Below are the code and all the weights of a small trained network. Each question names an input and a class and asks about switching units off, where a switched-off unit gives its printed mean instead of its output.

import numpy as np


def w(rows, s, z=0):
    codes = np.array(rows[::2]) - 128.0
    scale = np.full(codes.shape[1], s)
    scale[-1] = z or s
    return codes * scale


def f(y):
    return y / 2 * (1 + np.tanh(0.7978845608 * (y + 0.044715 * y**3)))


def log_softmax(a):
    a = a - a.max(-1, keepdims=True)
    return a - np.log(np.exp(a).sum(-1, keepdims=True))


def net(x, mask):
    res = np.array(x, float).reshape(1, 6) / 4 @ E
    y = f(res @ A[0][:, :-1].T + A[0][:, -1])
    res = res + np.where(mask, y, B[0][:, -1]) @ B[0][:, :-1]
    return log_softmax(res[-1] @ U[:, :-1].T + U[:, -1])


A, B = {}, {}
E = w([
[44,115,114,102,8],'x0',
[131,126,126,125,128],'x1',
[75,74,191,54,189],'x2',
[122,133,136,135,128],'x3',
[145,242,146,53,125],'x4',
[129,129,133,130,126],'x5',
],0.014)
A[0] = w([
[43,16,116,178,33,91],'N1',
[21,22,229,23,185,166],'N2',
[113,199,131,28,73,92],'N3',
[232,188,184,83,181,121],'N4',
[148,96,85,154,155,192],'N5',
[122,115,62,227,48,253],'N6',
[198,34,118,239,237,248],'N7',
[93,2,140,145,31,140],'N8',
[66,33,151,81,138,76],'N9',
[157,164,116,186,96,251],'N10',
[84,176,113,63,33,92],'N11',
[119,137,176,43,177,124],'N12',
[202,231,126,131,190,176],'N13',
[188,62,103,182,189,197],'N14',
[82,200,108,28,37,61],'N15',
[237,224,81,199,90,247],'N16',
[98,112,165,47,205,167],'N17',
],0.0079,0.0045)
B[0] = w([
[103,178,67,88,136,204],'N1',
[113,133,151,2,141,237],'N2',
[151,101,196,168,130,196],'N3',
[155,166,102,73,173,202],'N4',
[135,108,128,134,106,159],'N5',
[117,138,85,208,118,213],'N6',
[139,72,211,151,70,240],'N7',
[105,150,76,78,106,198],'N8',
[127,144,136,51,94,173],'N9',
[117,141,115,145,93,188],'N10',
[124,75,150,149,103,196],'N11',
[149,123,145,132,204,176],'N12',
[143,182,129,81,111,217],'N13',
[132,112,163,137,93,193],'N14',
[138,68,186,172,93,206],'N15',
[134,192,127,110,34,247],'N16',
[129,114,140,106,180,187],'N17',
],0.012,0.015)
U = w([
[159,104,158,208,79,231],'0',
[123,201,85,64,111,211],'1',
[118,29,187,109,149,109],'2',
[162,162,122,114,237,5],'3',
[80,135,2,171,131,45],'4',
],0.012,0.002)

Each question gives the input, the list of numbers given to net, and the class t.
The units are the neurons (one row each of A and B). Each row of codes is followed by its name. A weight is (code - 128) times the scale printed after its matrix; where a second scale follows, it is the last column's (A, B and U).
mask holds one flag per neuron, in row order. A switched-off neuron (its flag False) gives its mean, the last column of its row in B, instead of its output. The means were averaged over made-up inputs and are rounded, as every weight is.
A unit's drop is (log p(t) with every unit on - log p(t) with that unit switched off) / (log p(t) with every unit on - log p(t) with every unit switched off).
The circuit of an input: a set's keep is (log p(t) with only the set's units on - log p(t) with every unit switched off) / (log p(t) with every unit on - log p(t) with every unit switched off). Starting from the 12 units with the biggest drops (on a tie, the unit counted first), units are removed one at a time, each time the one whose removal leaves the highest keep (on an exact tie, the one counted first), for as long as the keep stays at least 0.8.
units of the circuit, in order: the units of the circuit, biggest drop first
top k neurons: the k neurons with the biggest drops, biggest first
drop when u is switched off: that unit's drop, to one decimal
input [-5,0,-1,-8,-1,-5], class 0: units of the circuit, in order -> (N2)
input [1,-4,8,-8,-1,-2], class 1: top 3 neurons -> (N7 N15 N2)
input [6,-2,1,5,-4,-1], class 1: top 3 neurons -> (N9 N2 N8)
input [-1,5,4,1,1,-7], class 3: top 2 neurons -> (N7 N15)
input [1,4,4,-2,-3,-2], class 1: top 2 neurons -> (N15 N3)
input [4,-3,3,-6,1,-1], class 2: top 2 neurons -> (N16 N13)
input [7,-7,5,5,1,-2], class 2: top 2 neurons -> (N15 N16)
input [1,-1,-2,2,4,-3], class 0: top 2 neurons -> (N2 N1)
input [-6,6,0,-2,-3,0], class 0: drop when N17 is switched off -> 0.1
input [7,0,-1,-7,0,-3], class 4: drop when N7 is switched off -> 0.3
input [-5,-8,1,2,4,4], class 3: drop when N2 is switched off -> 0.1
input [-7,-4,-4,-4,-1,-5], class 0: top 2 neurons -> (N7 N2)
